Below is a small trained network, with its code and all its weights. Each question gives an input and a target symbol and asks what happens when units are switched off, that is, made to give their printed mean instead of their output.

import numpy as np


def w(rows, s, z=0):
    codes = np.array(rows[::2]) - 128.0
    scale = np.full(codes.shape[1], s)
    scale[-1] = z or s
    return codes * scale


def f(y):
    return y / 2 * (1 + np.tanh(0.7978845608 * (y + 0.044715 * y**3)))


def softmax(a):
    e = np.exp(a - a.max(-1, keepdims=True))
    return e / e.sum(-1, keepdims=True)


def log_softmax(a):
    a = a - a.max(-1, keepdims=True)
    return a - np.log(np.exp(a).sum(-1, keepdims=True))


def net(x, mask):
    ids = ['Ξαγδεζημστφψω'.index(c) for c in x.split()]
    T = len(ids)
    res = E[ids] + P[:T]
    u = 0
    for l in range(2):
        r = res
        for j in range(3):
            rows = slice(4 * j, 4 * j + 4)
            q, k, v = (r @ M[l][rows].T for M in (Q, K, V))
            z = softmax(np.where(np.tri(T) > 0, q @ k.T / 4**0.5, -1e9)) @ v
            o = O[l][rows]
            res = res + np.where(mask[u + j], z, o[:, -1]) @ o[:, :-1]
        u += 3
        y = f(res @ A[l][:, :-1].T + A[l][:, -1])
        res = res + np.where(mask[u : u + 4], y, B[l][:, -1]) @ B[l][:, :-1]
        u += 4
    return log_softmax(res[-1] @ U[:, :-1].T + U[:, -1])


Q, K, V, O, A, B = {}, {}, {}, {}, {}, {}
E = w([
[152,125,124,145,120,131],'Ξ',
[138,96,143,140,58,174],'α',
[105,166,201,140,110,22],'γ',
[177,109,105,141,109,138],'δ',
[88,224,103,187,96,146],'ε',
[219,106,88,169,152,165],'ζ',
[155,97,24,155,110,90],'η',
[150,49,118,124,152,145],'μ',
[125,210,140,5,154,162],'σ',
[81,168,67,109,205,140],'τ',
[135,36,160,127,147,71],'φ',
[94,148,86,163,140,227],'ψ',
[115,138,138,88,101,239],'ω',
],0.024)
P = w([
[201,164,215,158,171,62],'0',
[190,141,185,172,163,76],'1',
[180,128,157,175,154,88],'2',
[178,111,136,171,145,108],'3',
[170,100,116,168,136,125],'4',
[170,87,95,160,128,143],'5',
[162,79,76,154,121,161],'6',
[155,69,56,145,112,176],'7',
[140,63,38,130,111,196],'8',
[141,58,27,117,101,214],'9',
[137,59,10,97,94,238],'10',
],0.012)
Q[0] = w([
[90,40,183,92,158,80],'0.h1',
[147,151,115,156,201,123],'0.h1',
[77,171,113,183,133,132],'0.h1',
[44,151,191,70,73,101],'0.h1',
[114,176,166,90,205,99],'0.h2',
[89,85,118,217,125,84],'0.h2',
[129,99,59,127,186,133],'0.h2',
[165,108,102,179,154,171],'0.h2',
[163,181,57,162,216,151],'0.h3',
[71,98,227,59,120,82],'0.h3',
[91,157,132,56,169,99],'0.h3',
[251,36,55,159,203,107],'0.h3',
],0.012)
K[0] = w([
[197,69,209,164,199,64],'0.h1',
[100,180,86,103,176,187],'0.h1',
[73,194,80,232,130,145],'0.h1',
[120,175,229,172,78,36],'0.h1',
[127,249,138,126,161,107],'0.h2',
[86,62,155,191,147,135],'0.h2',
[97,89,81,98,207,122],'0.h2',
[77,95,67,135,108,165],'0.h2',
[104,197,23,94,197,163],'0.h3',
[180,96,189,170,159,55],'0.h3',
[122,190,188,114,168,80],'0.h3',
[167,42,60,20,197,184],'0.h3',
],0.011)
V[0] = w([
[83,137,128,210,68,220],'0.h1',
[62,219,60,172,182,138],'0.h1',
[156,112,123,202,114,71],'0.h1',
[92,84,77,175,254,189],'0.h1',
[156,117,97,62,103,143],'0.h2',
[130,167,149,220,167,116],'0.h2',
[182,83,217,179,83,118],'0.h2',
[133,115,214,134,147,147],'0.h2',
[209,69,74,131,120,133],'0.h3',
[145,137,197,165,188,160],'0.h3',
[72,95,170,113,34,184],'0.h3',
[101,122,159,189,204,101],'0.h3',
],0.0079)
O[0] = w([
[220,120,95,57,145,82,153],'0.h1',
[162,135,63,119,83,108,131],'0.h1',
[147,170,236,111,148,173,182],'0.h1',
[101,54,121,48,46,96,236],'0.h1',
[95,152,207,93,167,104,147],'0.h2',
[155,129,46,79,62,141,135],'0.h2',
[100,144,167,140,87,185,166],'0.h2',
[187,98,111,118,129,114,80],'0.h2',
[97,109,225,123,95,117,254],'0.h3',
[140,142,83,67,142,173,124],'0.h3',
[147,146,119,197,254,131,60],'0.h3',
[215,138,94,68,131,89,133],'0.h3',
],0.0075,0.0065)
A[0] = w([
[188,68,67,179,108,155,4],'0.n1',
[75,62,148,237,106,107,60],'0.n2',
[146,89,125,24,180,253,38],'0.n3',
[195,66,134,122,140,32,189],'0.n4',
],0.0077,0.0016)
B[0] = w([
[65,149,128,164,160,42,224],'0.n1',
[148,69,153,202,124,78,254],'0.n2',
[16,219,156,136,2,119,235],'0.n3',
[125,85,191,48,192,134,222],'0.n4',
],0.0078,0.0065)
Q[1] = w([
[146,169,51,117,136,197],'1.h1',
[157,63,160,172,49,208],'1.h1',
[114,15,93,61,113,159],'1.h1',
[116,195,192,212,168,89],'1.h1',
[25,129,125,84,82,125],'1.h2',
[110,200,87,173,234,131],'1.h2',
[163,91,97,150,57,169],'1.h2',
[162,78,136,112,139,51],'1.h2',
[125,116,1,36,102,87],'1.h3',
[152,209,62,208,133,255],'1.h3',
[139,173,68,66,155,137],'1.h3',
[185,150,74,159,214,169],'1.h3',
],0.0074)
K[1] = w([
[194,103,120,106,90,154],'1.h1',
[171,76,153,139,122,89],'1.h1',
[58,62,118,112,89,152],'1.h1',
[145,124,171,106,99,100],'1.h1',
[129,107,112,152,172,125],'1.h2',
[214,159,144,145,142,97],'1.h2',
[94,121,127,167,134,103],'1.h2',
[125,108,171,109,146,98],'1.h2',
[149,113,88,86,133,143],'1.h3',
[187,182,108,189,142,114],'1.h3',
[248,126,133,59,74,150],'1.h3',
[156,234,167,120,102,144],'1.h3',
],0.011)
V[1] = w([
[135,118,156,70,163,180],'1.h1',
[127,113,181,151,161,114],'1.h1',
[148,143,94,137,70,222],'1.h1',
[139,65,122,49,165,87],'1.h1',
[134,95,130,92,159,188],'1.h2',
[125,126,80,145,113,220],'1.h2',
[59,201,117,90,115,130],'1.h2',
[176,102,84,188,43,73],'1.h2',
[255,77,126,121,213,117],'1.h3',
[84,130,137,82,155,219],'1.h3',
[113,201,131,116,139,179],'1.h3',
[127,129,109,95,96,169],'1.h3',
],0.0083)
O[1] = w([
[113,46,36,169,137,154,86],'1.h1',
[170,167,85,129,94,158,158],'1.h1',
[91,169,146,131,137,237,90],'1.h1',
[168,123,113,86,63,110,148],'1.h1',
[140,88,137,97,151,216,89],'1.h2',
[70,87,136,125,59,178,45],'1.h2',
[57,59,153,77,122,76,77],'1.h2',
[102,120,96,164,135,163,227],'1.h2',
[116,162,117,136,145,204,72],'1.h3',
[254,48,110,112,130,107,46],'1.h3',
[119,30,94,71,87,110,1],'1.h3',
[111,75,120,150,197,110,115],'1.h3',
],0.0063,0.0089)
A[1] = w([
[83,207,2,69,117,175,254],'1.n1',
[200,43,214,166,129,65,141],'1.n2',
[251,188,24,109,116,113,85],'1.n3',
[167,161,135,11,225,91,146],'1.n4',
],0.0068,0.0048)
B[1] = w([
[236,58,137,127,151,144,228],'1.n1',
[175,152,126,57,176,166,254],'1.n2',
[166,187,124,240,59,161,149],'1.n3',
[2,196,83,158,164,184,164],'1.n4',
],0.0083,0.011)
U = w([
[211,126,172,12,141,89,60],'Ξ',
[128,28,220,190,151,160,198],'α',
[103,199,247,132,103,2,133],'γ',
[120,113,143,131,130,119,38],'δ',
[218,166,77,164,54,81,24],'ε',
[119,109,135,136,124,136,176],'ζ',
[130,121,125,129,129,165,134],'η',
[62,67,140,226,112,69,173],'μ',
[57,196,139,44,184,89,145],'σ',
[114,59,120,144,221,104,188],'τ',
[119,115,131,132,119,114,116],'φ',
[119,98,76,78,59,32,253],'ψ',
[31,65,168,115,14,160,183],'ω',
],0.0073,0.0034)

Each question gives the input, a string of symbols that net reads in full, and the target symbol t.
The units are the heads (4 rows each of Q, K, V and O) and the neurons (one row each of A and B). Each row of codes is followed by its name. A weight is (code - 128) times the scale printed after its matrix; where a second scale follows, it is the last column's (O, A, B and U).
mask holds one flag per unit, layer by layer, with each layer's heads first. A switched-off unit (its flag False) gives its mean, the last column of its rows in O or B, instead of its output. The means were averaged over made-up inputs and are rounded, as every weight is.
A unit's drop is (log p(t) with every unit on - log p(t) with that unit switched off) / (log p(t) with every unit on - log p(t) with every unit switched off).
most important unit: the unit with the biggest drop
top k neurons: the k neurons with the biggest drops, biggest first
top k neurons in layer l: the k neurons of layer l with the biggest drops, biggest first
drop when u is switched off: that unit's drop, to one decimal
input α ε ζ ψ ζ, target σ: most important unit -> 0.n4
input η η η γ ζ ω, target ω: top 2 neurons -> 0.n3, 0.n1
input α η η γ η φ γ ε ζ φ τ, target ε: top 2 neurons in layer 0 -> 0.n2, 0.n3
input ε ζ ω, target ω: top 2 neurons -> 0.n3, 1.n2
input ζ Ξ ε ζ μ, target Ξ: top 3 neurons -> 1.n2, 0.n4, 1.n4
input ω φ η ψ φ Ξ, target σ: top 2 neurons -> 0.n4, 1.n4
input ζ φ η Ξ, target ε: top 2 neurons -> 0.n3, 0.n4
input φ ζ Ξ ψ Ξ τ φ η δ, target ε: top 3 neurons -> 0.n2, 0.n3, 1.n3
input γ τ μ, target Ξ: top 2 neurons -> 1.n2, 0.n4
input μ α ε ζ τ φ η Ξ, target ε: top 3 neurons -> 0.n3, 0.n2, 0.n4
input ψ ε ψ φ ε η φ ζ, target ε: top 2 neurons in layer 1 -> 1.n3, 1.n4
input μ δ γ τ η τ ε, target ε: top 2 neurons in layer 1 -> 1.n3, 1.n1
input ω η η η μ η γ μ η η ζ, target γ: top 3 neurons -> 0.n2, 0.n3, 1.n1
input φ α σ μ ω τ ζ η α τ, target ψ: most important unit -> 0.h1
input φ ζ δ η η, target γ: top 2 neurons -> 0.n2, 1.n1
input η μ ε ψ γ η, target σ: top 3 neurons -> 0.n4, 1.n4, 0.n3
input Ξ η ψ γ ζ δ, target ω: top 2 neurons in layer 1 -> 1.n2, 1.n1
input η ζ ζ ψ γ μ ε ζ, target Ξ: top 2 neurons -> 0.n3, 1.n2
input μ ζ α η τ α δ σ ψ η, target σ: top 2 neurons in layer 0 -> 0.n4, 0.n1
input ω ζ δ α Ξ γ α α, target α: most important unit -> 0.h3
input σ η η ε δ, target γ: top 2 neurons in layer 1 -> 1.n1, 1.n4
input μ ω ζ ψ γ ω γ ε φ δ η, target ε: top 2 neurons in layer 0 -> 0.n2, 0.n3
input σ γ η, target μ: top 2 neurons in layer 0 -> 0.n4, 0.n1
input φ μ γ η Ξ γ ε φ η, target ε: top 3 neurons -> 0.n2, 0.n3, 1.n3
input ε η φ Ξ α ψ ζ η ζ γ ζ, target ω: drop when 1.h2 is switched off -> 0.1
input σ δ ψ γ ψ γ δ σ ζ, target μ: drop when 1.h2 is switched off -> 0.0
input Ξ Ξ ω ε, target ε: drop when 1.h3 is switched off -> -0.1
input ε ψ μ η φ δ, target ε: drop when 1.n3 is switched off -> 0.3
input φ γ η τ η γ ζ, target γ: most important unit -> 0.n1
input ε η τ ω α ε ζ, target ω: top 2 neurons in layer 0 -> 0.n3, 0.n2
